Here is a tiny trained network, its code and every weight. The questions are about switching its units off for an input and a class, where a switched-off unit gives its printed mean instead of its output.

import numpy as np


def w(rows, s, z=0):
    codes = np.array(rows[::2]) - 128.0
    scale = np.full(codes.shape[1], s)
    scale[-1] = z or s
    return codes * scale


def norm(h):
    return h / np.sqrt((h * h).mean(-1, keepdims=True) + 1e-5)


def f(y):
    return y / 2 * (1 + np.tanh(0.7978845608 * (y + 0.044715 * y**3)))


def log_softmax(a):
    a = a - a.max(-1, keepdims=True)
    return a - np.log(np.exp(a).sum(-1, keepdims=True))


def net(x, mask):
    res = np.array(x, float).reshape(1, 7) / 4 @ E
    u = 0
    for l in range(3):
        y = f(norm(res) @ A[l][:, :-1].T + A[l][:, -1])
        res = res + np.where(mask[u : u + 9], y, B[l][:, -1]) @ B[l][:, :-1]
        u += 9
    return log_softmax(norm(res)[-1] @ U[:, :-1].T + U[:, -1])


A, B = {}, {}
E = w([
[59,50,105,142,104,151,135,129,149,70,109,58],'x0',
[92,226,144,219,80,74,112,90,110,84,102,197],'x1',
[138,185,143,153,170,144,169,133,79,105,136,64],'x2',
[173,20,96,191,151,127,97,196,160,143,47,166],'x3',
[125,88,130,189,99,177,254,137,85,169,70,108],'x4',
[110,109,137,152,177,94,172,173,147,151,175,58],'x5',
[151,128,30,98,208,151,141,120,144,98,114,89],'x6',
],0.0056)
A[0] = w([
[145,139,144,105,82,164,69,129,112,184,181,230,105],'0.n1',
[151,59,33,94,214,136,73,136,148,107,177,118,114],'0.n2',
[212,151,157,105,151,202,177,137,117,220,184,110,83],'0.n3',
[226,62,57,164,141,120,101,87,152,54,254,145,67],'0.n4',
[77,127,58,202,128,108,36,133,153,120,101,183,174],'0.n5',
[195,110,85,94,68,87,81,74,64,163,131,111,100],'0.n6',
[34,169,102,149,161,183,82,119,142,93,105,90,5],'0.n7',
[123,162,98,63,99,151,92,24,40,113,105,176,77],'0.n8',
[118,85,102,118,140,162,173,49,123,177,21,195,192],'0.n9',
],0.005,0.002)
B[0] = w([
[180,131,156,145,116,105,128,166,165,151,165,93,184],'0.n1',
[84,118,110,168,110,164,166,120,88,122,92,120,252],'0.n2',
[180,117,173,116,83,48,67,169,156,121,175,109,186],'0.n3',
[160,155,145,149,71,110,167,121,94,164,42,184,164],'0.n4',
[101,162,112,172,119,99,97,129,162,102,165,130,213],'0.n5',
[83,149,162,179,137,71,121,84,181,165,190,72,138],'0.n6',
[150,73,120,114,140,126,104,98,108,173,74,232,137],'0.n7',
[127,143,134,99,254,126,112,64,162,103,166,131,187],'0.n8',
[129,133,132,92,162,190,153,103,32,81,134,113,223],'0.n9',
],0.0078,0.0037)
A[1] = w([
[140,240,57,63,149,60,93,103,90,13,116,63,120],'1.n1',
[109,144,124,207,114,65,124,76,110,105,50,235,173],'1.n2',
[130,106,90,186,129,123,229,120,2,134,108,151,85],'1.n3',
[74,173,75,129,35,175,28,155,112,74,38,57,204],'1.n4',
[116,34,42,209,182,210,85,170,148,251,70,102,3],'1.n5',
[186,227,151,86,157,79,136,101,96,183,149,183,92],'1.n6',
[70,171,210,99,120,97,129,146,67,125,168,100,138],'1.n7',
[140,80,48,126,213,138,138,173,178,169,102,150,202],'1.n8',
[144,115,184,247,202,98,123,30,90,81,134,200,112],'1.n9',
],0.0049,0.0017)
B[1] = w([
[101,128,151,77,145,199,138,145,85,122,81,134,232],'1.n1',
[95,2,168,127,94,223,119,79,76,107,215,168,223],'1.n2',
[95,121,92,164,114,105,223,214,186,94,96,53,235],'1.n3',
[146,134,128,155,24,122,85,69,139,152,203,150,204],'1.n4',
[54,208,89,96,243,150,171,129,69,118,55,59,254],'1.n5',
[242,198,22,7,101,168,138,68,210,142,164,85,206],'1.n6',
[118,71,88,244,183,207,184,181,44,110,96,121,183],'1.n7',
[80,70,109,50,88,148,119,198,63,101,104,61,204],'1.n8',
[72,81,112,123,231,137,70,150,146,134,191,76,208],'1.n9',
],0.0057,0.0039)
A[2] = w([
[188,254,125,121,108,131,116,127,134,171,147,117,146],'2.n1',
[152,174,205,171,122,131,239,143,146,113,111,151,83],'2.n2',
[106,164,120,95,145,203,154,175,118,105,48,54,2],'2.n3',
[160,138,103,151,122,137,212,167,122,124,18,124,106],'2.n4',
[179,106,94,165,117,101,46,123,152,154,202,203,66],'2.n5',
[142,142,146,79,41,70,71,132,186,140,100,145,112],'2.n6',
[138,98,58,146,169,126,111,79,32,36,89,171,134],'2.n7',
[164,197,179,176,124,190,137,125,82,72,162,116,215],'2.n8',
[200,206,133,90,138,170,131,140,119,179,162,188,84],'2.n9',
],0.0064,0.00097)
B[2] = w([
[80,118,99,89,91,148,121,12,174,91,108,191,177],'2.n1',
[105,145,63,10,151,150,64,149,142,162,97,42,148],'2.n2',
[141,158,72,132,82,61,141,159,64,186,124,109,254],'2.n3',
[138,219,2,51,138,41,58,102,97,168,78,98,210],'2.n4',
[184,128,155,155,78,119,183,127,130,160,67,63,178],'2.n5',
[158,129,108,161,72,145,163,171,118,240,99,77,143],'2.n6',
[125,50,182,182,120,146,179,191,148,95,168,134,205],'2.n7',
[93,120,111,99,149,168,108,201,119,93,100,123,178],'2.n8',
[142,192,106,179,159,144,59,67,168,156,182,145,178],'2.n9',
],0.0075,0.0065)
U = w([
[176,68,221,123,145,42,180,191,146,128,64,164,2],'0',
[35,13,157,185,151,223,138,173,110,24,152,141,193],'1',
[87,141,2,77,158,97,170,217,56,110,32,41,164],'2',
[182,138,137,177,11,79,93,74,215,166,143,133,97],'3',
[133,227,115,62,213,196,82,15,191,61,179,164,146],'4',
],0.0079,0.0032)

Each question gives the input, the list of numbers given to net, and the class t.
The units are the neurons (one row each of A and B). Each row of codes is followed by its name. A weight is (code - 128) times the scale printed after its matrix; where a second scale follows, it is the last column's (A, B and U).
mask holds one flag per neuron, layer by layer. A switched-off neuron (its flag False) gives its mean, the last column of its row in B, instead of its output. The means were averaged over made-up inputs and are rounded, as every weight is.
A unit's drop is (log p(t) with every unit on - log p(t) with that unit switched off) / (log p(t) with every unit on - log p(t) with every unit switched off).
The circuit of an input: a set's keep is (log p(t) with only the set's units on - log p(t) with every unit switched off) / (log p(t) with every unit on - log p(t) with every unit switched off). Starting from the 12 units with the biggest drops (on a tie, the unit counted first), units are removed one at a time, each time the one whose removal leaves the highest keep (on an exact tie, the one counted first), for as long as the keep stays at least 0.8.
units of the circuit, in order: the units of the circuit, biggest drop first
most important unit: the unit with the biggest drop
top k neurons: the k neurons with the biggest drops, biggest first
top k neurons in layer l: the k neurons of layer l with the biggest drops, biggest first
drop when u is switched off: that unit's drop, to one decimal
input [1,-1,1,-4,-8,8,-8], class 1: units of the circuit, in order	[1.n7, 2.n4]
input [-1,6,-3,-5,2,-1,-7], class 1: units of the circuit, in order	[1.n2]
input [0,1,4,8,-2,-4,-6], class 0: units of the circuit, in order	[0.n2, 1.n5]
input [-3,6,-1,8,-4,0,0], class 3: units of the circuit, in order	[0.n5, 1.n5]
input [-8,-7,3,-5,4,5,-1], class 3: units of the circuit, in order	[0.n3, 1.n5]
input [-7,5,-2,-2,6,2,4], class 4: units of the circuit, in order	[1.n6, 2.n1]
input [-1,3,-1,-6,-1,5,-7], class 4: units of the circuit, in order	[1.n6, 2.n3]
input [8,1,1,7,-6,-2,8], class 1: top 2 neurons in layer 1	[1.n2, 1.n4]
input [1,-1,-5,-2,-1,-2,-2], class 3: top 3 neurons	[0.n1, 1.n5, 2.n5]
input [-6,7,0,2,2,-6,6], class 4: top 3 neurons	[1.n6, 0.n2, 0.n8]
input [5,2,-8,-6,1,-4,3], class 4: top 3 neurons in layer 0	[0.n8, 0.n2, 0.n6]
input [-3,8,-3,-4,8,-4,-3], class 1: top 2 neurons	[1.n2, 1.n9]
input [2,1,-3,0,3,-1,-8], class 1: top 2 neurons in layer 2	[2.n3, 2.n4]
input [-1,7,-5,6,8,0,-5], class 1: most important unit	1.n2
input [8,-2,7,0,0,-4,-7], class 1: top 2 neurons in layer 1	[1.n4, 1.n5]
input [-5,-1,8,2,-2,-5,-8], class 4: top 2 neurons in layer 1	[1.n7, 1.n4]
input [-3,-4,4,-8,4,-3,3], class 4: drop when 0.n6 is switched off	0.0
input [6,4,-7,1,-8,5,0], class 3: drop when 2.n5 is switched off	0.1
input [-3,7,-4,2,-6,3,2], class 3: drop when 2.n5 is switched off	0.2
input [2,-2,-7,-2,-1,-1,1], class 3: most important unit	1.n7
